Each row is followed by its group and then its class within the group.
| -.22 | -.04 | -.01 |  .17 | -.04 | -.02 |  .04 |  .10 |  .09 |  .08 | -.02 |  .10 |  .23 | -.29 | -.18 | -.24 | -.14 |  .13 |  .00 | -.53 |  .04 |  .14 | -.19 | -.06 |  .08 | -.21 | -.06 |  .16 | -.05 |  <22> > fl
|  .22 | -.01 |  .01 |  .11 | -.05 | -.41 |  .07 |  .15 | -.05 | -.07 |  .32 | -.11 |  .20 | -.01 |  .06 |  .07 | -.10 | -.13 |  .01 |  .18 |  .02 |  .14 | -.15 | -.13 |  .19 | -.54 |  .04 | -.08 |  .14 |  <20> > mt
|  .12 |  .17 |  .15 |  .12 |  .17 | -.56 | -.06 | -.01 |  .09 | -.03 | -.12 | -.09 | -.17 | -.19 | -.06 |  .01 | -.21 |  .10 |  .05 | -.01 |  .04 |  .54 | -.01 | -.05 | -.65 | -.37 | -.13 | -.12 |  .01 |  <20> > mt
|  .09 |  .19 | -.11 |  .28 |  .13 | -.49 |  .19 | -.20 | -.21 |  .14 |  .27 | -.15 |  .76 | -.47 |  .07 |  .07 | -.18 |  .15 |  .08 |  .13 |  .01 |  .02 | -.16 | -.12 |  .46 | -.48 | -.12 | -.19 |  .26 |  <20> > mt
|  .20 |  .05 |  .05 |  .14 | -.06 | -.12 |  .08 |  .05 |  .07 |  .11 |  .25 | -.18 | -.10 | -.40 |  .08 | -.04 | -.22 |  .12 |  .26 |  .01 | -.03 |  .22 | -.33 | -.12 |  .16 | -.16 | -.11 | -.04 |  .14 |  <20> > mt
| -.02 |  .13 |  .03 |  .23 | -.05 | -.47 | -.23 | -.18 | -.14 |  .03 | -.04 |  .49 |  .47 |  .29 |  .01 | -.12 |  .05 |  .15 | -.08 | -.26 |  .23 |  .23 |  .04 |  .11 |  .05 | -.03 |  .02 |  .14 | -.25 |  <22> > Cp
|  .01 |  .13 | -.15 |  .17 | -.02 | -.17 |  .08 | -.19 | -.13 |  .24 |  .11 | -.07 |  .22 | -.15 |  .08 | -.11 | -.12 |  .17 | -.09 |  .02 |  .18 |  .34 |  .08 | -.06 |  .28 | -.29 |  .11 | -.19 |  .02 |  <22> > Tn
|  .04 |  .16 | -.05 |  .36 | -.35 |  .01 |  .08 | -.12 |  .13 |  .10 |  .11 |  .12 |  .33 |  .01 |  .05 | -.42 | -.35 |  .08 |  .10 |  .15 |  .00 |  .06 | -.15 | -.13 |  .34 |  .25 |  .20 | -.18 |  .15 |  <25> > Cq
| -.22 |  .05 | -.18 |  .05 | -.01 | -.23 | -.07 | -.05 | -.18 |  .31 | -.06 |  .07 | -.09 | -.03 | -.08 |  .12 |  .08 |  .16 | -.12 |  .02 | -.22 |  .18 |  .25 | -.20 | -.15 | -.05 |  .07 | -.10 | -.08 |  <22> > Tn
|  .04 | -.02 | -.05 |  .12 | -.11 | -.14 |  .02 | -.13 | -.07 |  .28 |  .00 |  .28 | -.12 |  .05 |  .10 | -.05 | -.02 |  .01 |  .07 |  .22 | -.03 |  .22 | -.40 | -.08 |  .01 |  .09 |  .05 |  .03 | -.09 |  <25> > Mr
| -.01 |  .05 | -.07 |  .27 | -.24 | -.21 |  .07 | -.13 | -.02 |  .08 |  .16 |  .08 |  .36 | -.33 |  .10 | -.28 | -.28 |  .17 | -.04 |  .26 |  .07 |  .09 |  .53 | -.29 |  .09 |  .15 | -.05 |  .02 |  .06 |  <25> > Cq
| -.27 |  .34 | -.40 |  .40 | -.10 | -.56 |  .21 |  .12 | -.28 |  .37 |  .64 |  .21 |  .69 | -.59 |  .03 | -.29 | -.24 |  .27 | -.08 |  .32 |  .08 | -.02 | -.20 | -.22 |  .57 |  .05 |  .33 |  .09 |  .17 |  <22> > fl
| -.09 |  .18 | -.06 |  .09 |  .14 | -.34 | -.10 |  .06 | -.20 |  .07 |  .10 |  .35 |  .17 |  .24 | -.13 |  .07 | -.12 |  .13 | -.14 |  .06 |  .08 |  .20 |  .63 |  .00 | -.23 | -.15 |  .03 |  .22 | -.20 |  <22> > Cp
| -.16 |  .06 | -.19 |  .34 | -.14 | -.24 | -.01 |  .09 | -.12 |  .31 |  .15 |  .20 |  .43 |  .15 |  .04 | -.21 |  .02 |  .11 | -.11 |  .16 | -.02 | -.08 | -.07 |  .02 |  .11 |  .13 |  .33 | -.19 | -.13 |  <22> > fl
| -.12 |  .29 | -.10 |  .28 |  .16 | -.27 |  .14 | -.09 | -.05 |  .12 | -.03 |  .27 |  .16 | -.19 | -.15 | -.03 | -.03 |  .07 | -.35 |  .06 |  .10 |  .06 |  .11 | -.01 | -.23 | -.09 |  .18 |  .33 |  .03 |  <22> > fl
| -.07 |  .01 | -.07 |  .28 | -.29 | -.38 | -.05 |  .07 | -.02 |  .12 |  .14 |  .26 |  .40 |  .02 |  .00 | -.11 | -.28 |  .12 |  .00 |  .18 | -.11 |  .20 |  .13 | -.32 |  .17 |  .10 |  .11 |  .25 |  .03 |  <25> > Mr
|  .09 | -.04 |  .19 | -.47 |  .12 | -.21 |  .03 | -.06 |  .22 |  .37 | -.45 |  .12 | -.15 | -.48 | -.17 |  .07 |  .10 |  .19 |  .07 | -.24 |  .02 |  .10 |  .25 |  .00 | -.51 | -.33 | -.10 |  .38 |  .27 |  <19> > ph
| -.11 | -.23 |  .04 |  .13 | -.05 | -.49 |  .22 |  .29 | -.23 |  .24 | -.25 |  .16 |  .44 | -.01 |  .09 | -.13 | -.03 | -.08 | -.05 |  .04 | -.02 |  .02 |  .29 | -.04 |  .19 |  .43 |  .27 |  .09 | -.04 |  <25> > Mr
